Here is a tiny trained network, its code and every weight. The questions are about switching its units off for an input and a target symbol, where a switched-off unit gives its printed mean instead of its output.

import numpy as np


def w(rows, s, z=0):
    codes = np.array(rows[::2]) - 128.0
    scale = np.full(codes.shape[1], s)
    scale[-1] = z or s
    return codes * scale


def f(y):
    return np.maximum(y, 0)


def softmax(a):
    e = np.exp(a - a.max(-1, keepdims=True))
    return e / e.sum(-1, keepdims=True)


def log_softmax(a):
    a = a - a.max(-1, keepdims=True)
    return a - np.log(np.exp(a).sum(-1, keepdims=True))


def net(x, mask):
    ids = ['ΘΣβεζηξπω'.index(c) for c in x.split()]
    T = len(ids)
    res = E[ids] + P[:T]
    r = res
    for j in range(2):
        rows = slice(2 * j, 2 * j + 2)
        q, k, v = (r @ M[0][rows].T for M in (Q, K, V))
        z = softmax(np.where(np.tri(T) > 0, q @ k.T / 2**0.5, -1e9)) @ v
        o = O[0][rows]
        res = res + np.where(mask[j], z, o[:, -1]) @ o[:, :-1]
    y = f(res @ A[0][:, :-1].T + A[0][:, -1])
    res = res + np.where(mask[2:10], y, B[0][:, -1]) @ B[0][:, :-1]
    return log_softmax(res[-1] @ U[:, :-1].T + U[:, -1])


Q, K, V, O, A, B = {}, {}, {}, {}, {}, {}
E = w([
[91,169,167,188,137,91],'Θ',
[148,125,105,117,128,128],'Σ',
[139,140,112,169,147,135],'β',
[119,202,124,125,122,130],'ε',
[93,127,146,142,135,149],'ζ',
[172,149,161,187,121,130],'η',
[144,132,136,254,140,71],'ξ',
[101,180,198,203,155,136],'π',
[109,95,106,132,102,120],'ω',
],0.02)
P = w([
[89,215,44,197,69,218],'0',
[213,147,192,60,85,108],'1',
[74,121,124,83,205,50],'2',
[47,102,99,251,44,254],'3',
[153,65,210,35,147,128],'4',
[142,138,145,143,116,103],'5',
],0.0083)
Q[0] = w([
[123,135,114,170,2,145],'head 1',
[239,120,240,78,111,254],'head 1',
[45,182,69,95,125,55],'head 2',
[253,188,138,161,90,141],'head 2',
],0.0069)
K[0] = w([
[106,168,185,82,209,65],'head 1',
[180,120,254,8,158,106],'head 1',
[127,180,45,159,77,126],'head 2',
[160,149,194,74,150,11],'head 2',
],0.0078)
V[0] = w([
[75,190,254,125,189,102],'head 1',
[41,182,21,180,152,28],'head 1',
[40,187,5,89,125,177],'head 2',
[166,126,35,190,165,20],'head 2',
],0.0071)
O[0] = w([
[71,158,190,141,167,55,191],'head 1',
[149,132,235,152,64,176,252],'head 1',
[148,254,132,109,65,163,129],'head 2',
[157,80,186,152,98,216,179],'head 2',
],0.0097,0.0039)
A[0] = w([
[141,154,81,78,118,88,100],'neuron 1',
[189,155,136,142,121,161,254],'neuron 2',
[147,96,109,11,101,141,151],'neuron 3',
[90,148,145,130,79,181,119],'neuron 4',
[115,104,154,100,141,139,41],'neuron 5',
[204,101,101,59,199,108,113],'neuron 6',
[111,112,124,150,94,130,27],'neuron 7',
[162,163,171,116,115,117,99],'neuron 8',
],0.011,0.0043)
B[0] = w([
[153,210,149,130,15,130,143],'neuron 1',
[170,130,138,110,193,218,255],'neuron 2',
[89,109,94,156,6,156,161],'neuron 3',
[114,77,111,214,129,120,239],'neuron 4',
[74,156,177,191,60,189,131],'neuron 5',
[185,212,72,254,178,141,162],'neuron 6',
[180,199,140,64,132,160,146],'neuron 7',
[212,106,196,110,104,105,186],'neuron 8',
],0.0076,0.008)
U = w([
[141,107,208,74,61,60,114],'Θ',
[95,201,64,233,89,201,175],'Σ',
[180,140,125,84,228,190,132],'β',
[192,183,167,47,69,102,56],'ε',
[39,158,105,86,119,145,252],'ζ',
[144,123,61,153,220,90,12],'η',
[77,20,138,173,105,173,20],'ξ',
[75,145,154,112,176,51,9],'π',
[138,67,103,95,2,122,127],'ω',
],0.0071,0.0035)

Each question gives the input, a string of symbols that net reads in full, and the target symbol t.
The units are the heads (2 rows each of Q, K, V and O) and the neurons (one row each of A and B). Each row of codes is followed by its name. A weight is (code - 128) times the scale printed after its matrix; where a second scale follows, it is the last column's (O, A, B and U).
mask holds one flag per unit, heads first, then neurons. A switched-off unit (its flag False) gives its mean, the last column of its rows in O or B, instead of its output. The means were averaged over made-up inputs and are rounded, as every weight is.
A unit's drop is (log p(t) with every unit on - log p(t) with that unit switched off) / (log p(t) with every unit on - log p(t) with every unit switched off).
The circuit of an input: a set's keep is (log p(t) with only the set's units on - log p(t) with every unit switched off) / (log p(t) with every unit on - log p(t) with every unit switched off). Starting from all 10 units, units are removed one at a time, each time the one whose removal leaves the highest keep (on an exact tie, the one counted first), for as long as the keep stays at least 0.8.
circuit, biggest first: the units of the circuit, biggest drop first
most important unit: the unit with the biggest drop
top k neurons: the k neurons with the biggest drops, biggest first
which heads matter: for each layer, one digit per head in row order, 1 if its drop is at least 0.15 and else 0, layers parted by /
drop of u: that unit's drop, to one decimal
input ξ ε β, target ξ: which heads matter -> 11
input ζ Σ ω Σ π, target π: which heads matter -> 11
input Θ β ω, target Θ: most important unit -> head 1
input π Θ η, target π: circuit, biggest first -> [head 1; head 2; neuron 2]
input Θ β π, target Θ: which heads matter -> 10
input π Θ ξ, target π: circuit, biggest first -> [head 1; neuron 2]
input ξ Θ ζ, target ξ: circuit, biggest first -> [head 2; head 1; neuron 4]
input ξ β Σ, target ξ: circuit, biggest first -> [head 2; head 1; neuron 4]
input Θ Θ Σ, target Θ: top 3 neurons -> [neuron 8; neuron 6; neuron 2]
input ω Σ Θ π π, target π: drop of head 2 -> 0.3
input ξ ξ ξ, target ξ: drop of neuron 8 -> 0.0
input Σ β ω, target Σ: drop of neuron 8 -> 0.2
input Θ ξ Θ ω Σ, target Σ: drop of neuron 5 -> 0.1
